What each symbol does to the points:
beto a fifi
beto r kivu
beto f valo
beto e pafa
beto n kuvu
beto s veso
gigu a riza
gigu r sole
gigu f zove
gigu e dobi
gigu n dapa
gigu s pizo
teko a gefu
teko r bobe
teko f famu
teko e lezi
teko n mete
teko s riza
famu a pizo
famu r lezi
famu f fiza
famu e gefu
famu n miru
famu s zasi
naza a nuso
naza r zasi
naza f deva
naza e bisa
naza n fiza
naza s pudu
robe a deva
robe r saza
robe f mufa
robe e naza
robe n nuso
robe s repe
pizo a gigu
pizo r mete
pizo f vezi
pizo e miru
pizo n dobi
pizo s famu
mete a sole
mete r valo
mete f miru
mete e feki
mete n lugo
mete s lezi
gibu a kivu
gibu r bara
gibu f zafe
gibu e zipu
gibu n zore
gibu s peza
zuza a mini
zuza r kuvu
zuza f lugo
zuza e rabi
zuza n sonu
zuza s valo
buso a dipa
buso r guko
buso f kama
buso e leko
buso n zezu
buso s mibe
tave a tego
tave r migi
tave f roge
tave e repe
tave n robe
tave s bege
dimu a muba
dimu r tego
dimu f susu
dimu e nozi
dimu n leri
dimu s mebu
mufa a ditu
mufa r naza
mufa f leri
mufa e deva
mufa n viko
mufa s tego
folo a vila
folo r susu
folo f zezu
folo e baki
folo n meme
folo s guko
veso a beto
veso r gibu
veso f vome
veso e zafe
veso n pafa
veso s mini
tavi a leko
tavi r befu
tavi f buso
tavi e guko
tavi n folo
tavi s sika
bege a tave
bege r viko
bege f vafu
bege e vizi
bege n repe
bege s leri
rabi a sonu
rabi r nulo
rabi f mini
rabi e peza
rabi n gibu
rabi s fifi
beko a guko
beko r risa
beko f tavi
beko e befu
beko n sira
beko s kobu
gubi a zipu
gubi r dipa
gubi f gibu
gubi e bara
gubi n kopu
gubi s nulo
peza a gibu
peza r kama
peza f sonu
peza e gubi
peza n zipu
peza s kuvu
ruzu a vafu
ruzu r ditu
ruzu f buda
ruzu e bege
ruzu n tave
ruzu s muba
lugo a bibi
lugo r rabi
lugo f mote
lugo e mini
lugo n veso
lugo s feki
nulo a gubi
nulo r buso
nulo f peza
nulo e kama
nulo n bara
nulo s viro
migi a pudu
migi r vezi
migi f repe
migi e teza
migi n saza
migi s viko
vila a fezo
vila r kovo
vila f kobu
vila e meme
vila n risa
vila s folo
deva a viko
deva r bisa
deva f ditu
deva e nuso
deva n vona
deva s robe
fezo a befu
fezo r buda
fezo f beko
fezo e risa
fezo n duzu
fezo s vila
kobu a beko
kobu r meme
kobu f sika
kobu e fezo
kobu n befu
kobu s zezu
zasi a famu
zasi r dapa
zasi f bisa
zasi e teko
zasi n gefu
zasi s zove
toda a sika
toda r vila
toda f kopu
toda e kobu
toda n beko
toda s dipa
risa a duzu
risa r vafu
risa f befu
risa e mebu
risa n dimu
risa s meme
buda a mebu
buda r bege
buda f risa
buda e vafu
buda n roge
buda s kovo
zipu a zore
zipu r toda
zipu f kivu
zipu e kopu
zipu n mibe
zipu s gubi
bova a kama
bova r tavi
bova f nulo
bova e buso
bova n dipa
bova s zore
zafe a pafa
zafe r zipu
zafe f beto
zafe e kivu
zafe n viro
zafe s sonu
befu a sira
befu r mebu
befu f guko
befu e duzu
befu n susu
befu s fezo
vome a valo
vome r zafe
vome f pezi
vome e beto
vome n fifi
vome s bibi
bibi a vome
bibi r sonu
bibi f bobe
bibi e veso
bibi n beto
bibi s lugo
sika a tavi
sika r fezo
sika f mibe
sika e beko
sika n guko
sika s toda
nozi a leri
nozi r robe
nozi f muba
nozi e mufa
nozi n ditu
nozi s roge
miru a dobi
miru r feki
miru f gigu
miru e sole
miru n mote
miru s gefu
valo a zuza
valo r pafa
valo f feki
valo e fifi
valo n rabi
valo s vome
kuvu a peza
kuvu r bova
kuvu f rabi
kuvu e nulo
kuvu n gubi
kuvu s pafa
teza a saza
teza r gigu
teza f pudu
teza e zove
teza n zasi
teza s vona
dobi a dapa
dobi r lugo
dobi f riza
dobi e mote
dobi n bobe
dobi s miru
bara a kopu
bara r zezu
bara f zipu
bara e toda
bara n sika
bara s kama
bobe a pezi
bobe r veso
bobe f lezi
bobe e vome
bobe n valo
bobe s mote
leri a bege
leri r deva
leri f ruzu
leri e ditu
leri n vizi
leri s nozi
vona a teza
vona r pizo
vona f migi
vona e vezi
vona n zove
vona s nuso
bisa a fiza
bisa r teko
bisa f nuso
bisa e famu
bisa n pizo
bisa s saza
dapa a lezi
dapa r bibi
dapa f teko
dapa e bobe
dapa n pezi
dapa s dobi
ditu a vizi
ditu r nuso
ditu f bege
ditu e viko
ditu n migi
ditu s mufa
pezi a feki
pezi r beto
pezi f mete
pezi e valo
pezi n zuza
pezi s bobe
fifi a rabi
fifi r viro
fifi f zuza
fifi e kuvu
fifi n peza
fifi s beto
saza a bisa
saza r riza
saza f naza
saza e zasi
saza n famu
saza s teza
baki a meme
baki r muba
baki f vila
baki e kovo
baki n buda
baki s sira
duzu a susu
duzu r roge
duzu f sira
duzu e dimu
duzu n muba
duzu s risa
repe a robe
repe r teza
repe f tego
repe e pudu
repe n naza
repe s vizi
mini a veso
mini r peza
mini f bibi
mini e sonu
mini n zafe
mini s zuza
susu a kovo
susu r nozi
susu f baki
susu e muba
susu n ruzu
susu s duzu
guko a folo
guko r duzu
guko f leko
guko e sira
guko n baki
guko s beko
fiza a vezi
fiza r gefu
fiza f vona
fiza e pizo
fiza n gigu
fiza s bisa
gefu a miru
gefu r pezi
gefu f pizo
gefu e mete
gefu n sole
gefu s teko
muba a ruzu
muba r mufa
muba f kovo
muba e leri
muba n bege
muba s dimu
mote a bobe
mote r mini
mote f dapa
mote e bibi
mote n vome
mote s sole
vafu a roge
vafu r vizi
vafu f mebu
vafu e tave
vafu n tego
vafu s ruzu
viko a migi
viko r fiza
viko f vizi
viko e vona
viko n teza
viko s deva
roge a nozi
roge r repe
roge f dimu
roge e tego
roge n mufa
roge s vafu
pudu a naza
pudu r zove
pudu f robe
pudu e saza
pudu n bisa
pudu s migi
meme a risa
meme r ruzu
meme f fezo
meme e buda
meme n mebu
meme s baki
lezi a mete
lezi r vome
lezi f gefu
lezi e pezi
lezi n feki
lezi s dapa
nuso a vona
nuso r famu
nuso f viko
nuso e fiza
nuso n vezi
nuso s naza
pafa a kuvu
pafa r zore
pafa f fifi
pafa e viro
pafa n nulo
pafa s zafe
feki a lugo
feki r fifi
feki f sole
feki e zuza
feki n mini
feki s pezi
kivu a viro
kivu r kopu
kivu f pafa
kivu e zore
kivu n bova
kivu s gibu
zove a zasi
zove r dobi
zove f saza
zove e riza
zove n teko
zove s vezi
mibe a buso
mibe r beko
mibe f bova
mibe e tavi
mibe n leko
mibe s kopu
zore a bova
zore r sika
zore f viro
zore e mibe
zore n buso
zore s zipu
sira a baki
sira r dimu
sira f folo
sira e susu
sira n kovo
sira s befu
viro a nulo
viro r mibe
viro f kuvu
viro e bova
viro n kama
viro s kivu
vezi a zove
vezi r miru
vezi f teza
vezi e gigu
vezi n riza
vezi s fiza
kama a bara
kama r leko
kama f gubi
kama e dipa
kama n toda
kama s bova
sonu a zafe
sonu r gubi
sonu f veso
sonu e gibu
sonu n kivu
sonu s rabi
vizi a repe
vizi r vona
vizi f tave
vizi e migi
vizi n pudu
vizi s ditu
zezu a kobu
zezu r baki
zezu f toda
zezu e vila
zezu n fezo
zezu s leko
sole a mote
sole r zuza
sole f dobi
sole e lugo
sole n bibi
sole s mete
leko a zezu
leko r sira
leko f dipa
leko e folo
leko n vila
leko s tavi
dipa a toda
dipa r folo
dipa f bara
dipa e zezu
dipa n kobu
dipa s buso
kovo a buda
kovo r leri
kovo f meme
kovo e ruzu
kovo n vafu
kovo s susu
kopu a mibe
kopu r kobu
kopu f zore
kopu e sika
kopu n tavi
kopu s bara
mebu a dimu
mebu r tave
mebu f duzu
mebu e roge
mebu n nozi
mebu s buda
tego a mufa
tego r pudu
tego f nozi
tego e robe
tego n deva
tego s tave
riza a teko
riza r mote
riza f zasi
riza e dapa
riza n lezi
riza s gigu

In the rows, zero is written as 73.

The rows follow the links: the fewer symbols apart two points are, the more alike their rows tend to be.

Each row is also shifted at random along 5 hidden directions that mean nothing.

Known rows, each with its point:
70,76,71,71,88,63,73,60,61,61,38,69,79,72,95,85,61,97,63,71,63,91,87,80,71,64,81
point: mebu
58,68,84,72,66,75,69,82,76,78,79,74,73,78,82,81,75,72,66,80,65,69,64,63,63,83,76
point: gibu
75,70,66,75,79,66,70,68,70,77,87,83,74,65,63,68,78,65,85,77,85,75,75,80,71,70,70
point: mufa
84,76,78,76,66,80,72,82,60,69,64,70,71,81,96,92,75,87,67,81,76,73,67,61,52,67,71
point: bibi
44,69,68,75,80,61,94,64,87,78,60,62,83,83,81,77,63,75,68,67,55,75,68,83,73,68,87
point: fezo
98,70,74,78,82,80,84,65,74,64,62,71,78,69,82,69,64,78,68,65,77,84,75,82,81,71,72
point: tego
71,87,65,68,71,64,54,79,61,72,81,77,60,72,62,78,85,85,82,83,85,70,85,62,66,67,72
point: pezi
93,81,78,57,81,76,55,70,62,69,65,71,78,78,78,80,66,79,70,91,60,81,92,68,66,79,76
point: vila
73,87,68,71,79,64,70,68,76,64,58,75,62,64,63,73,79,80,68,69,76,75,91,74,90,69,69
point: zasi
91,84,84,69,82,72,72,69,90,66,62,76,69,70,73,84,75,74,57,88,69,78,94,69,81,80,69
point: teza
73,57,86,85,78,77,91,69,101,77,82,72,82,74,71,68,63,62,64,74,71,77,66,85,78,80,72
point: leri
74,70,69,73,72,82,85,73,83,67,69,59,74,73,70,54,62,79,67,46,66,75,65,79,97,81,81
point: kama
53,72,67,68,70,69,67,77,81,78,92,72,68,69,50,53,76,67,80,61,72,67,70,73,90,83,80
point: zipu
45,87,69,74,83,50,81,66,103,71,66,73,61,67,52,74,80,76,63,72,70,72,93,77,97,72,77
point: zove
39,66,77,76,72,63,82,75,93,82,86,67,80,82,79,86,66,78,61,81,58,70,64,75,60,84,83
point: mibe
74,73,75,69,74,79,75,74,86,69,76,63,74,75,69,64,63,80,64,64,63,75,74,74,87,86,80
point: bara
69,81,78,76,72,68,72,77,90,70,75,70,62,73,62,78,75,83,62,80,77,72,84,69,78,74,70
point: lezi
47,78,78,79,71,58,72,76,95,77,82,75,64,72,59,84,79,77,63,86,76,68,81,71,71,75,69
point: miru
81,84,79,70,74,70,59,73,74,68,69,81,64,66,66,81,79,75,65,86,77,73,91,68,75,75,62
point: famu
51,62,59,74,71,66,73,68,52,84,76,78,82,73,72,65,74,58,95,64,74,69,58,83,62,60,74
point: meme
76,66,75,79,80,71,78,68,86,76,84,77,76,69,64,67,71,66,75,75,78,77,75,82,78,75,72
point: tave
81,75,73,82,67,80,89,77,68,65,53,63,71,80,96,85,68,93,62,63,76,75,63,70,65,62,72
point: bobe
44,74,73,73,72,63,81,75,76,72,58,67,71,79,90,84,73,88,63,67,62,74,68,67,71,72,86
point: peza
91,82,65,59,76,77,55,72,56,66,74,69,74,72,71,68,67,85,77,74,68,77,84,70,75,79,77
point: toda
44,80,67,64,71,58,54,79,63,78,80,79,64,72,68,79,86,77,81,81,72,69,78,60,66,74,80
point: kuvu
95,76,73,73,74,79,75,71,73,72,75,81,72,66,66,67,79,58,77,73,81,70,75,75,81,72,64
point: nuso
74,87,64,60,70,66,45,80,39,70,69,80,63,73,80,85,87,86,86,85,79,72,83,54,56,66,75
point: beto
71,55,81,84,73,77,81,70,75,80,80,78,84,72,78,71,66,61,75,74,76,75,60,83,63,72,68
point: vafu
76,60,76,82,77,76,83,67,80,75,77,74,81,70,72,64,66,65,75,66,77,78,66,85,76,72,71
point: nozi

The symbols that take the first to the second take the third to the fourth, perhaps in another order. What is the fourth?
Answers are names.
A 40,59,76,81,63,71,84,79,87,86,93,71,80,79,76,75,69,67,70,71,65,65,50,76,61,83,78
B 55,62,81,78,63,78,78,81,74,78,77,71,78,78,88,80,70,73,66,71,65,69,54,69,61,80,76
C 74,90,66,68,78,66,72,74,86,64,68,64,57,73,56,66,78,90,70,67,78,75,92,67,96,70,81
D mete

A 108,80,80,73,68,88,63,77,63,61,62,74,67,66,74,71,72,78,66,72,82,74,81,69,79,72,57
B 46,68,71,74,64,69,74,80,66,80,75,74,72,77,82,78,80,72,77,68,71,66,57,66,63,71,78
C 73,68,68,70,78,70,62,66,50,73,63,78,79,70,78,72,70,73,83,72,73,79,76,78,65,65,72
D teza

A 66,77,64,62,81,64,61,66,67,76,74,75,74,70,56,61,73,67,87,73,69,75,86,77,82,71,78
B 91,74,73,75,67,82,72,74,66,73,75,82,70,65,66,66,81,56,79,69,84,67,70,74,78,70,58
C 78,69,83,68,68,84,63,80,85,76,94,70,73,73,60,60,69,66,69,75,68,70,72,69,82,93,73
D nozi

A 104,79,70,61,74,86,58,73,52,65,68,68,78,75,82,71,63,85,74,74,67,78,79,70,69,79,74
B 65,71,68,76,79,61,75,69,86,82,95,83,72,67,55,70,82,58,83,82,82,70,76,79,74,74,72
C 88,78,75,77,69,81,75,78,80,66,71,68,64,71,65,67,73,80,68,67,81,72,77,70,84,71,67
D buso

A 103,81,67,58,76,85,57,73,64,64,78,66,72,70,60,53,66,79,77,66,70,77,85,71,90,84,76
B 57,67,68,76,71,72,88,72,76,77,73,63,83,82,86,78,63,79,69,67,61,71,58,79,63,74,82
C 86,62,84,74,66,94,83,79,101,76,94,62,77,76,57,48,61,59,66,61,66,69,62,77,95,94,75
D buso

A 67,67,63,69,64,76,62,77,60,84,102,76,78,72,60,60,75,61,92,71,76,64,59,75,65,78,72
B 65,54,87,83,75,77,87,69,94,80,78,72,83,75,71,67,63,58,67,73,68,76,64,84,76,78,72
C 74,80,56,72,80,61,72,66,59,73,74,84,71,64,69,73,83,70,88,72,85,73,77,78,72,62,71
D lezi

A 82,67,70,78,81,74,82,66,85,72,79,74,75,66,60,57,70,66,78,63,80,78,74,85,90,73,73
B 59,88,59,67,78,53,58,69,65,74,76,87,62,61,54,75,90,70,84,79,83,68,90,71,77,65,67
C 63,76,71,67,77,67,74,70,77,74,72,65,80,81,82,84,64,85,65,82,58,76,77,73,64,79,83
D buda

A 75,66,71,78,81,70,78,65,79,73,77,75,76,67,66,64,69,70,76,68,78,79,75,84,81,72,73
B 79,77,77,71,67,79,69,82,82,76,85,71,64,78,61,68,81,68,76,77,79,67,74,62,78,76,74
C 78,62,76,84,77,77,95,68,96,77,83,73,79,72,67,63,70,59,72,66,78,74,64,85,83,75,72
D fifi

A 98,84,73,57,80,76,52,70,42,63,53,70,81,80,102,96,63,97,67,93,59,84,89,65,48,74,77
B 69,65,72,73,77,77,85,66,84,75,67,66,80,75,63,54,65,60,77,57,65,75,69,84,91,72,78
C 76,79,70,73,79,65,79,68,82,73,73,79,70,68,67,75,80,66,74,77,77,73,81,76,80,71,71
D zasi

A 116,70,79,67,81,90,58,68,62,63,69,75,75,63,64,52,65,69,77,69,79,85,87,78,91,77,66
B 73,65,87,85,76,76,102,71,110,79,78,72,79,78,76,80,70,57,58,79,69,71,65,80,77,80,72
C 67,83,62,75,77,65,85,66,84,68,61,73,64,63,55,60,80,70,74,54,78,71,81,80,102,65,71
D mote

A 53,71,67,68,79,62,72,67,78,81,77,73,77,76,60,66,72,64,82,74,65,72,77,79,77,72,81
B 91,73,70,72,78,75,70,70,82,77,97,83,70,64,46,55,81,51,87,75,86,70,79,78,88,77,67
C 88,73,74,76,79,74,81,68,80,72,74,77,76,70,75,76,74,67,72,78,77,76,76,77,74,73,70
D lezi

A 84,75,73,70,68,75,58,76,70,81,97,91,67,63,48,64,89,44,88,84,87,62,77,70,75,76,57
B 70,66,84,85,63,80,84,78,94,77,82,74,70,71,61,68,75,58,66,70,79,64,64,76,80,76,60
C 67,89,58,63,77,65,68,72,60,62,51,66,61,72,74,67,79,93,77,56,71,77,83,64,91,65,86
D gubi

A 98,78,66,77,65,85,71,77,41,61,53,71,69,71,94,79,72,93,74,62,85,75,66,70,62,57,63
B 71,75,71,80,65,75,79,79,74,73,74,69,67,76,74,76,76,80,73,70,81,68,66,69,69,66,70
C 84,71,73,78,61,83,68,81,73,76,91,77,64,67,51,58,80,61,82,67,90,63,67,72,80,72,59
D sole

A 58,86,81,68,78,61,71,77,88,70,63,67,64,84,83,96,77,93,57,91,63,76,88,57,67,75,86
B 60,74,79,68,77,67,72,73,91,79,85,67,79,83,72,83,65,77,63,90,57,73,78,72,64,87,82
C 68,88,72,62,76,64,57,78,75,71,75,72,59,76,64,77,84,83,74,85,73,73,91,57,78,75,81
D leko

A 50,71,75,81,68,69,96,79,108,80,83,62,66,83,60,68,77,68,69,64,73,65,64,71,87,73,82
B 72,73,72,66,79,70,67,66,58,72,58,72,81,77,85,80,66,77,75,79,63,79,79,75,63,68,77
C 81,68,67,70,66,83,66,76,54,75,82,72,80,74,80,69,68,74,80,69,71,70,61,73,61,77,72
D migi

A 76,74,64,74,79,63,67,68,55,74,76,85,76,68,82,85,78,76,82,84,83,76,75,76,54,65,70
B 52,71,72,82,68,65,81,73,82,79,77,80,70,68,65,77,82,61,73,71,79,64,66,77,72,68,64
C 66,64,70,83,67,70,83,73,63,84,83,87,80,72,84,85,82,54,84,79,83,65,53,78,49,64,63
D gefu

A 54,66,65,77,67,73,85,74,74,76,77,65,78,75,77,67,66,77,73,55,67,70,55,79,74,76,80
B 50,59,67,80,73,68,84,66,60,80,63,75,85,75,86,74,68,67,82,63,70,74,56,85,60,60,75
C 59,80,72,82,76,65,94,67,86,63,43,66,69,71,85,84,70,90,54,60,69,76,76,79,83,63,73
D beto

A 60,79,72,67,69,67,62,80,63,75,73,75,66,77,78,82,83,77,77,80,72,70,73,59,64,72,78
B 50,65,69,75,64,73,77,79,69,78,78,72,73,74,75,67,76,69,79,58,71,66,54,71,73,74,77
C 84,68,74,69,68,83,70,75,62,77,81,70,84,80,82,74,65,70,76,77,66,71,64,73,58,78,73
D fezo

A 63,73,75,69,83,70,89,65,98,73,63,59,79,82,70,69,61,74,63,69,54,77,79,80,87,78,87
B 82,82,66,60,87,67,60,62,58,63,50,70,74,70,72,68,67,85,76,70,65,86,95,76,84,68,80
C 64,82,67,78,73,65,80,74,79,66,63,66,63,74,73,79,74,92,66,68,77,73,79,71,77,64,75
D bibi

